
[[  48 -135  183  220  -45  188  -90 -185 -102  -83  -54 -113 -136  282
  -129  -55   19  143  172 -173  113 -319   16  -58 -106 -136  228  -22
  -103   57  274  108 -145 -165  -81   -7  139   -4  221  200   36  356]
 [  40 -347 -211  108 -117  -81  122 -289  407 -382 -152  212  -21  381
    10 -128   48  239  265  420 -250 -277  121  105  175 -250  275   82
   227  112  223 -486   26  -40 -319  -33  163  -55  375  455  122  323]
 [ -73  -79 -142 -206  179   37   -5  278 -168  165    2 -144  198 -231
   -36  204  237 -152 -196 -211   -4  124  178  -63 -175  207 -254  114
  -303 -160 -178  257  -45  -12 -132   60  -53  -40 -166 -244 -184 -171]
 [   8 -397 -354   -6  150    2  244   73    8 -289   36   23 -105  124
  -193 -138   33   66  301   16   92 -288  142  192  -74   50  -86  -17
   227  268  116 -115  -61  -86 -404   79  122  166  108  -61   39  114]
 [ -44   76 -110  -15   26  117   52  153 -209   48  169  -32   94 -101
    97  212 -319  154  -35 -115  245 -272  -38  -53  -17  -10 -166  -77
   182  165   40   -1 -155   15   38  243  233  163  -83 -247  111  -70]
 [  -5  -44 -144 -145  133   79   -6  203 -190   25  -30 -137  -29  -38
  -167  -54   49  -81  163 -177   68    4  170   13 -191  139 -197  -37
  -123   44   76  238   -1 -114 -119   55   47  203  -89 -244 -157  -44]
 [-286  -13  -96  -70  182 -148  -63  198  -87  464  242 -437  307 -476
   180  518  125 -224 -601 -192   61 -218  -11 -106  -54  361 -427  -12
  -344 -472 -252  -47 -104  134 -302   34  -59 -261 -426 -236 -371 -100]
 [ -72   13  -70 -113   87   20   29  181 -135  119   42 -170   44 -179
  -117  210  105 -134  -77 -166  184 -119   89  -68 -214  240 -298   -9
  -130 -102 -119  251  -61  -38 -118   20   56  113 -140 -311 -113   17]
 [  58 -255  104  118  107  291 -131  -39 -144  -25  -16 -118  -77  227
  -202 -167  222  102  181 -264  -35 -199   64  -33 -117 -137  158   41
  -199   68  263   84  -46 -160 -158   50  148 -110  123  141  -98  122]
 [  75  -74   92   41   23  254 -118   42 -285  -79 -114  -26   10  131
   -47    6  -28  210   88 -219   37   38   93 -101  -98 -179  213   36
  -168   84  115  218  -90 -138   91  102   72   38  149   69  124   31]
 [ -19 -298  -25   -3  195  226  -63  209 -279 -106  -58 -128   -3 -124
  -242  111  244  184  -40 -250   60    7   42  -57 -157    8   41  -12
  -213  -78 -187   96   73  -86 -162   28   45  -46  -11  -81  112 -107]
 [-105  -75  -38 -120  190  198  -47  364 -211  115  153 -189  203 -201
  -221  152  185   52 -191 -248   24 -103   -8    7 -155  165 -139   89
  -211  -24  -16  134 -142 -151  -14   74   16 -141  -35 -106  -86 -240]
 [ 124 -181  -77  -42   -7  132   52 -143  194  -89  -92  101 -143  347
  -205 -270  318 -148  429   -2  -38 -200  223  -15 -170  -38  -83  119
     5  154  262  143   31  -97 -253    6  244  101  143  -30 -202  271]
 [ 122   28  -66 -128  -59  113  -18  -44   93  -72 -153  115  -63  285
  -113 -227   83  -57  385   49  -89    0  237  -33 -117  -76  -23   80
   -20  151  281  185   23 -131  -13   35  170  203  150  -18 -142  142]
 [   6  -20 -214 -182  115   85   14  216 -157  -33  -43  -12   -9 -106
   -85   12  -38   24  165  -62   58   47  145  -28 -105   51 -227  -80
    20   60  -52   80  125  -21  -92  124  152  264 -149 -321  -45 -153]
 [  44  -32   -5   11 -187  -35   43 -187  328 -240 -190   97  -63  376
  -233 -163  126   36  304  280 -136 -210  151   64  -78  -34  171  123
    11   75  324    2 -101 -238  -68 -170   67   68  426  336  -15  410]
 [ -90   40 -240 -233  187  -32  -59  219 -107  286   70 -235   20 -220
    15   28   41 -271   52 -140    8  -12  186  -48 -121  234 -497 -129
  -150 -146   -6   67  161   68 -266  104  119  191 -436 -458 -451 -147]
 [ -33 -113    1  165 -244  -65  -18 -391  644 -167   -8  102   18  474
   -64 -174   85  156  217  508 -347 -566  -13   95  197 -200  257  105
   160   28  516 -580  -68 -139 -206 -134  234 -236  431  653 -128  450]
 [ -18  -19  -35  -90   97  140 -102  170 -203   35  -56 -124   -8 -107
  -118   79   59   46   50 -157   50   25   89  -94 -139   42 -114  -70
  -165  -80  -55  144   88  -64  -49   46   93  123 -113 -200  -57  -82]
 [-180   80   13  -84    1 -140  -46   90  -51  247  -32 -217  190 -434
   137  634  165 -136 -504  -47  156  -23   32 -260 -134  272 -326  -11
  -295 -524 -530  137   49  163 -140  -64  -13  -53 -296 -312  -51   39]
 [  -9   88  141  155 -266   79  -56 -290  402  -89   22   66  -77  313
  -128  -20  -21  174  216  307  -39 -589 -118  -55   61 -143   97  -16
   207   33  337 -316  -17 -106  -29  -72  367  -23  276  280   -3  393]
 [  -5  110   22 -108  -27  105  -36  168 -208   14  -89    1  157 -129
     9  302  -23   95 -163 -103  113  103   86 -156 -138   28  -31   68
  -152  -71 -170  288  -95  -52  166   70   23   83   37 -149  155  -56]
 [  85 -266  -32   23   16  -15   -6 -169   89 -235 -317 -106 -352  296
  -392 -280  356 -150  489  -10  -21  -47  287   27 -270   97   35  -47
  -201  -83  143  228  161 -195 -387 -239   11  236  158   49 -173  460]
 [  -9 -303 -174   51 -115  -24   98 -194  565 -325  -49  217  117  400
  -129 -182  206  237  187  491 -411 -355   63  177  187 -199  286  224
   166  130  359 -549  -64 -151 -239  -79  146 -261  495  621   14  230]
 [  88  142   30 -113  -86  234  109   78  -23   45   81  165   63   77
  -112  131  104  -68  101 -129  286 -239   54 -160 -243   41 -246  165
   116  229   12  406 -183  -45  140  156  317  161   93 -349   73   64]
 [-135  115    1  -24   50  101 -104  233 -208  112  124 -208  121 -236
   -37  269 -196  186 -181 -102  111 -199 -106  -60  -21   77 -115 -127
   -48  -89  -18  -65  -53  -58   61   91  105   31 -120 -124   21 -141]
 [  99   -6  -49  -36   64  169 -163  -28 -268   87 -117  -58 -109  107
   147 -115 -140   12  273 -214   16   91  200 -151  -48 -184  -57 -139
  -109   35  153  133  160   34  -78  194  212  246 -192 -217 -165   -4]
 [-244  288   70 -128   27  -66 -141  225  -49  451  174 -373  279 -379
    32  446   48 -197 -467 -120   69 -186  -41 -140 -125  356 -382   -3
  -336 -400  -98  131 -134  -14   19  -35  -25 -129 -271 -209 -327  -60]
 [-106   31  -28   31   75   64  -68   96 -188  163  140 -238  -15 -199
    24  236 -151   39  -73 -162  219 -300  -60 -100  -62   93 -247 -193
   -11 -115  -51  -45   25   48 -144  112  201  111 -264 -282  -89    1]
 [  62  -77   54  -78   69  285 -122  111  -71   -5  -63  -20    7  147
  -268 -142  283   35  184 -164  -92  -23  110  -50 -167  -47   31  112
  -209   64  179  201    9 -188    5   24  140  -30  116   15 -121  -31]
 [  83 -192  -26   39  -57   67   13 -151  138 -221 -182   56 -108  348
  -194 -204  179   50  320   77 -102 -132  187   35  -95  -92  177   96
   -53   97  267   53  -38 -180 -163  -73   81   55  310  238  -21  313]
 [-159 -101 -101  -69  164 -116 -117  162 -232  165 -104 -323   99 -389
   106  389   90  -61 -326 -140   20  149  122 -146  -85  196 -196 -128
  -381 -484 -383   30  159  100 -267  -38 -118   -2 -345 -217 -136  -67]
 [  24  -82  -43    4 -135   36    6 -124  327 -223 -107  121  -21  287
  -202 -130  120  139  257  294 -178 -254   67   47    5  -93  138   79
    89   73  262 -198    6 -169  -88  -91  170   -1  328  298    9  236]
 [  73 -315 -111   21  168  281  -74   38 -174  -63  -24   24  -69   54
   -23  -71  128  175  191 -179  -18  -76   81  -96  -15 -226    0  -55
    -7   77  -11 -120  211   59 -245  206  303   15 -121 -143   -6 -119]
 [  65  -69   70   29  -64  167  -40  -27  -36 -177 -144   43  -37  194
  -204  -26   94  168  168  -15    2  -86   79  -50 -122  -98  180   60
   -77   64  124  137  -56 -186   41  -32   96   55  273  137  131  165]
 [  31  115   48 -113  -21  143 -100  105  -92    1 -122  -44  -90  -37
  -219   59   96   -4  169  -64  101   -8   83 -144 -212   68 -156  -66
  -112  -76  -57  238  137  -94   37  -29  165  234  -49 -253  -31   35]
 [-254  -91 -161 -116  198 -198   45  226 -103  363  168 -378  287 -470
   117  525  222 -296 -566 -208  120 -129   82  -76 -153  434 -450   54
  -348 -434 -350  120 -147  116 -348   -4 -141 -192 -356 -294 -300  -46]
 [ 126  -28 -184    5 -334 -163   73 -495  683 -226 -223  401   89  653
   289 -275  -71   62  379  637 -464 -177  275   51  264 -376  283  237
   230  187  552 -413  -64  -26 -115   10  209  -26  479  588 -106  447]
 [  39 -183  -92   22  120  210 -210  -38  -89  -14  -75  -64 -204   -1
     4 -108    7  182  305  -36  -85  -87   37 -145   67 -234  -82 -282
    21  -97  -12 -350  481  117 -291  137  394  148 -309 -202 -133  -97]
 [ -43  -25  -46  -48   93  111  -44  151 -225   91   30 -144   40 -134
   -17  171  -11   19  -53 -201  140  -79   58  -94 -125   68 -151  -53
  -114  -57  -68  137  -18  -13  -78  102  101   85 -134 -227  -43  -45]
 [  39  -37  114  165 -158  112  -62 -268  206  -79  -22   15  -86  372
   -89 -121   10  111  252  105  -42 -428    9  -32    2 -166  171   25
    52   88  400 -116 -100 -136  -78  -26  244  -27  275  286  -51  380]
 [  51   67  119   -5  -82  129  -99    7  -97 -111 -172  -57  -56  187
  -233  -65   10   97  192  -58   14  -24  111  -30 -173  -17  162   30
  -171   40  229  278 -112 -261  121  -85    7  135  264  137   38  208]
 [  80  -72  -30   30 -103   89   65 -132  136 -171  -68  108  -99  281
  -141  -96   46   54  305   86   59 -278  105  -12  -92  -77   26   46
   129  170  213   43  -59 -110  -97   14  227  144  227   47   38  281]
 [ 126 -141  -13  -59  -34  196  116  -35  124 -117  -31  164   52  381
  -233 -188  319  -76  246  -72  -15 -175  201   32 -212  -34   61  324
   -36  299  318  339 -284 -216  -25   37  124  -41  392  123  -46  218]
 [-188  241 -153 -204   84 -213 -143  166 -126  420   26 -350  182 -350
   274  299 -158 -259 -269  -66  -40   95  167 -115  -27  266 -418 -146
  -314 -399  -77   52   60  101 -128   44  -62  107 -456 -312 -444  -98]
 [  18  -27   86   33 -116   99  -82  -71  177 -169 -129   -9  -12  311
  -286 -162  121  149  218  152 -188 -174   69   52  -60  -71  253   91
  -110   50  368  -22 -101 -295   28 -140   33  -40  402  403  -26  250]
 [-103  -12 -111 -160  168   84 -129  363 -198  -40  -47 -270  -48 -158
  -386  -80   10   91  147  -74  -71   34   62   98 -135  191 -112 -172
  -198  -74  102   14  128 -246  -62  -75  -34  175  -66  -80 -151 -175]
 [ 150  -69 -225  117 -357 -215  186 -574  516 -334 -240  414  -47  593
   400 -124 -308  133  403  573 -164 -265  249    6  250 -395  246   83
   424  238  369 -371  -69   83 -176   88  274  193  401  383  129  566]
 [-176  248 -217 -256   71 -172    0  147   13  593  235 -187  393 -367
   477  439  -54 -398 -452  -90   31  -82  151 -177   -6  265 -617   77
  -174 -277 -123   78 -115  262 -136  225   94  -58 -504 -454 -490 -165]
 [-144  -85 -149 -130  152  -15   30  280 -178  144   75 -150  297 -358
    97  437  101    0 -434 -138   56   32   64  -84  -75  181 -212   85
  -211 -218 -326   75 -102   61 -116   94  -62 -131 -167 -196   -4 -199]
 [  39  130   61  -43  -90  135  -71  -25   36   -7  -78  -25 -170   99
  -231  -43   53  -27  294    3  120 -206   56 -113 -182   39 -154  -89
    16    2  107  157  106 -100  -13  -34  269  262    4 -195  -88  187]
 [  -7  -73 -103  -52  121  105  -45  127 -284   77    1 -100   54  -93
   113  126  -98   49  -22 -214   97   14  114  -95  -58  -31 -112  -62
   -93   -9  -43   97    3   37  -99  180  108  107 -171 -225  -43  -92]
 [   0 -274 -140   -8  -11   66  -90  -25  247 -300 -183  106  140  302
  -103 -226  114  362  151  328 -533   29  123  147  195 -284  442  142
   -89   44  335 -455   41 -215  -90  -55  -17 -233  412  650   23   -3]
 [  26   13   25  -66   61  232  -98  171 -246   18  -35  -46   70  -22
   -82   71   -3  144   21 -198   48   20   61  -94 -114  -57   11   15
  -141   44   37  188  -37 -104  100  114  108   59   16 -100   45 -106]
 [-197  232 -234 -233   73 -265  -50  241 -127  294   13 -309  183 -377
   200  303 -228 -208 -239    4    7   95  169  -39  -46  323 -417 -147
  -220 -312 -104   65    3   53 -105   21 -116  202 -371 -318 -318  -99]
 [  30 -367 -132  -23  255  195 -109  206 -387 -177 -173 -122  -34  -41
  -124  -61   91  241   97 -252  -83  237  170   11  -68 -121  173  -70
  -252  -23  -61   36  141 -102 -188   81  -44   41  -19   15   76 -174]
 [-161  208 -224 -254   92 -119   91  261  -38  400  244 -193  278 -280
   143  276  -56 -345 -248 -119  132 -169  125  -24 -130  366 -563   71
   -85  -71   12  209 -233   51  -91  150   45   64 -301 -416 -381 -112]
 [  73 -213  -80  -75  145  300   19  137  -89  -19   63   48   18   99
  -200 -100  269   25  179 -215   37 -149  103  -26 -159  -50  -95  120
   -26  192   99  146  -26  -82 -129  163  242  -21   30 -149  -68  -86]
 [ -58   89   38 -185  112  172 -370  254 -209  140 -180 -183   86 -245
   -57   98  100  153  -76  -62 -267  343   78 -192  -18  -54  -26 -136
  -418 -368 -146  -57  384  -38   68   -7   42    1 -254  -92 -170 -340]
 [-141   45  123  -47   58  145  -75  163  -59  360  207 -166  306 -310
    36  511  310  -85 -511 -227  134 -238  -84 -247 -146  168 -279  156
  -266 -294 -289  153 -124   86  -27   75  145 -308 -192 -230 -113 -109]
 [ -71  209  -91 -166   11  -18   62  173  -75  214  118 -133   86 -141
   -31  192  -53 -226  -31 -123  230 -194   97  -64 -209  276 -415    9
   -20    5   30  302 -162  -34  -12   79  114  207 -155 -386 -194   44]
 [ -71 -190   43  111  125  266  -61  160 -285  -16  131 -122   88 -181
   -45  304   -5  317 -211 -238  175 -252 -148 -112  -24  -89   40  -55
   -31  -35 -174 -103  -39    6  -63  158  185 -127  -58  -80  219 -133]
 [   5 -200 -195   87 -233 -203   43 -377  640 -354 -210  204   12  483
    38 -228  -18  225  304  664 -479 -276  142  152  278 -266  349   82
   180   29  432 -655   46 -112 -263 -142  109  -92  461  702  -29  405]
 [ -62 -107 -282  -78 -156 -161  149  -92  684 -261   33  183  255  489
  -137 -338   25  134  223  623 -559 -362  134  367  227  -77  252  301
   193  277  727 -544 -307 -317 -108  -99   -4 -237  636  797 -177  209]
 [ -95  -68  -86  -88  116  162   34  293 -167   74  161  -30  268 -280
     1  376   62  159 -320 -134  116 -138  -57  -96  -56   61 -160   86
   -30  -28 -243   -3 -104   32    2  176  128 -128  -84 -200  135 -258]
 [ -89  161 -166 -257   46    5   93  348  -65   74   79  -61  168 -227
  -166  208    6  -88  -80  -24  127  -66   76    8 -193  290 -354   56
   -15   23  -71  238 -126 -103   55   44   38  169  -53 -318  -64 -140]
 [ 107  -26 -125 -243  111  273  -54  174  -85   84  -35  131   47  -17
   -63  -46  243  -64  187 -143  -30  109  179 -158 -149  -62 -263   82
   -64   75  -63  198  198   43  -31  197  304  117 -172 -392 -148 -238]
 [ -28   79  229  -25  -99  218 -131  109  -11  -97 -149  -11  -76 -222
  -382  372  320  189  -74   21  185 -117 -129 -282 -243   87  -95  -63
  -119 -303 -451  137  266  -60   86 -163  238   78    4 -235  266   41]
 [-148 -389 -130   44  288  -12  -97  165 -345   35  -63 -346   37 -354
    34  320  153   96 -302 -266   35   77   79  -80  -55   96  -52 -149
  -360 -399 -392  -91  167   90 -424   11 -105 -106 -300 -126  -29 -101]
 [ 126 -287  -63  138  -75  105   46 -257   92 -247 -143  182    1  434
    97 -151    2  205  233   74 -125 -142  173   14   70 -328  342  148
    55  214  304  -90 -143  -75 -140  100  140  -56  361  367  120  281]
 [ 102 -392 -252   23   18   17   42 -253  319 -218 -146  167  -56  432
    40 -342  177   63  395  230 -346 -135  251   88  130 -278  169  102
    75  143  347 -356  115  -16 -404   56  196  -60  205  325 -172  200]
 [-272  501   78 -117  -89 -130 -182  114   71  589  247 -353  252 -442
   224  551 -157 -222 -470   24  125 -345 -131 -243  -24  331 -557 -145
  -162 -469 -123  -62   -8  145   37   20  177  -23 -466 -362 -392  -35]]

[   6   84   33   64   80   -7  102   38  135  -22  176  164  139  136
   58 -181   38   -7  160   49  -39  -11   -5   51 -160 -240  -52  -76
 -111   28 -354  107] | 21
[ -99 -113  -86 -187 -158  -66   39   63   65   41   -8   66   30   -4
   33   38  -68  -73  -61  -23  -58  -79   16  109 -160  -61  146  -40
   38   20  164 -190] | 36
[ -95    3  -98  -69 -131  -81   78  -58   90   31  -98  277   76   95
  -84  -88  -22  -37 -230  -64   24   97 -220  157  -55  -98  -12 -148
   63   12  337 -119] | 67
[  89  -15  156 -105   17   36  -74  206  111  105  105   72 -146  -74
   99  -93 -188   15   72   43  105 -180  280  -11  118 -290   54  -27
  -36  -31  -97  105] | 11
[ 204  140   41  168   78    6  -47  145   47   58  248   54   18   42
   27 -107  -51  137   -4   77  100  -82   10  -80  199 -186 -150  -14
  -29 -146 -320   90] | 44
[-150 -100 -109 -210 -272 -193    8  -95  -31 -170 -387 -193   55  -48
 -122  159   27 -262 -229 -138  -76  131  -57  168 -417  165  117 -121
   88   95  558 -467] | 1
[  61   41   80   26   -6  -26   20   86  124   25   58  120  -47   50
   22 -108 -133  -31  -32   47   79  -44  139   91    9 -113  -52 -136
   -9  -41  -87   91] | 27
[ -11  -90  -52   -6  -76  -50  -65  162   43  174  355  117  -16   11
  100    5 -103  101 -110  189   14 -162    1  -93  212 -248  155    4
   37  -46 -188  -37] | 12
[  54   23  -99   -4  -58    7   74   84   40  -90 -153  -17  -25  -48
  -65 -108 -179   -5   15 -143   97   34  -99   98  -16   -3  -82    4
   58  -71   95  -63] | 62
[ 123   51   90    1    9  -49  -15   59   25   -3  -41   15    8   32
   -1  -41   37  -39   18  -36   20  -19  178   29 -119  -86 -103  -82
  -29  -32  -57    0] | 53
[ 109   63   18  138   44   33  -33  177  105   36  285  107   -5    7
   70 -142 -160   67   34   89   77  -88    2  -35  185 -271  -44   16
  -44  -76 -324  149] | 18
[  81   49  -54  -54  -34  -42   89   34   26  102  -41  139   31   90
  -44  -56   -7  117  -70  -44   70  -44  -34   74   21   37 -106 -113
   73 -128   54  -82] | 35
[-100   -8 -116   75  -45  -42   59   14  101    0  203  256  156  110
   19 -136   10  -15  -46   46  -64   51 -245   39  -44 -294   40  -20
  -37   59 -121   15] | 19
[ -54  -47   25  163    6   96  -92  309  239  -25  517  121 -112 -115
  182 -241 -452  -43  102  222  102 -146  -19  -55  315 -576  200  106
  -97   60 -476  300] | 23
[-217  -45 -158  219  -81 -215   82 -135    1 -254   72 -120  243  135
  -53  -54  142 -177  -25  169 -144  262 -297  -41 -346 -123  120  -93
  -43  224 -286 -176] | 47
[ 143   54   30  -24   52  -16    8  114    4  176  165  111   12   68
   39  -59   28  200   18   62   67 -148   75  -78  141 -141  -65  -46
   18 -130 -202   -4] | 13
[ 181  -70 -175  330 -233 -122 -204  111  -74 -114  101 -130  -45  -79
  -64  172 -150 -153 -434   -5   12   98  -54   22   99  110 -100   56
  111 -125  132 -106] | 38
[ 171 -231 -156 -281 -169  -70  104   66 -189  201 -419   35 -115  -11
  -54  164   76  120  -47 -294    0 -104  265   92 -150  350  -71    4
  228 -172  407 -235] | 57
[ -25  -34  -46 -276 -212 -136   94  -61    5  -29 -424  -60  -12   16
 -115  120  -14 -128 -192 -177   14   19   92  249 -321  300  -13 -208
  130  -50  560 -373] | 32
[-110 -109   63   14  -91 -104  -87   70   83  -39  151   26  -11  -15
   75  -25  -59 -186  -47  142  -52    4  112  -11 -114 -319  190  -55
  -65  162 -102   -3] | 64
[  71  -11  -15  122  -31  -81  -39   61    2  -71   79  -59   44   17
   13  -15   12  -72   -6   34  -29   29   49  -27 -110 -114  -24  -10
  -27    9 -188  -23] | 51
[ 115   38 -164 -108 -131  -30   93   10   -9  -43 -249   43  106   25
  -90   53   24  -31  -99 -288  -40   11  -77  211 -254  217 -177  -16
   78 -152  343 -236] | 31
[-119 -150  -51 -239 -276 -341  113 -274 -167 -212 -779 -344   24   54
 -224  240  237 -320 -211 -173  -87  270  187  203 -716  522   33 -315
  165  143  648 -569] | 4
[ -39 -160   16  -27 -169 -149  -84    7   18   40    4  141    8   42
   28   86   73 -197 -213   23 -108   40  174   69 -209 -139   96  -93
    6  102  175  -63] | 59
[ -63  101   40   30   85   62   92  150  229   14  309  168   19   45
   86 -278 -243   81  163  158  108 -104 -104   17  150 -370   59  -63
  -76   -1 -393  158] | 15
[ 115  213  233 -156   15   31 -125  192  168   47   71  -69 -147 -118
   25  -74 -290   39  -86   64  242 -205  162   29  244 -200  -25 -142
  -21 -135  111  -71] | 46
[ -55  -12   45  132  -44 -111  -85   35   77 -183  153  -92  111   10
   48  -27   30 -244    7  100 -112   80   38  -11 -267 -285   87  -24
 -131  163 -234  -31] | 69
[ -48   52  173   33 -163 -195 -357  125   95   66  510 -146   -9  -54
  101  210  -85 -133 -454  416    8 -162  111 -134  186 -315  250 -156
  -54   24  -17 -259] | 16
[ -11 -138  -96  192  -97  -49   27   64   43 -212  -99  -29  -50  -44
  -12 -109 -172 -234   36  -73  -11  164   30   96 -186  -97    8   31
    1  109  -95  116] | 61
[ 170   63   41   91 -129 -225 -166  -58 -113  -87 -103 -212  101   46
  -86  235  238 -169 -318  -17  -82   91  150    4 -270  155 -139 -132
   14  -47  190 -307] | 26
[ -35   21   87  289  -68 -174 -112   -7   92  -82  208   33  -24   76
  -12  -67  -98 -160 -278  277   73  135    8  -23   78 -216   32 -209
  -18   97 -164   75] | 71
[  26    1   -4  -85  -78  -93  -38   71    1   75   62  -41    5    5
    2   46  -15   54 -113   73   36  -86   30  -36   30  -56   56  -77
   48  -59   31 -200] | 14
[ -29   43  -17   41  -24   13   36  139  179  -38  270   70   52   24
   83 -111 -201  -44   46   98   10  -99  -30   82  -13 -206   60  -32
  -64  -21 -255   41] | 30
[ 207  -26 -155  162  125   64  149  128  -74  104   68  180   29   81
    5 -214   28  290  249  -93   61  -20  -79 -112  145 -127 -193  128
   48 -133 -441  198] | 37
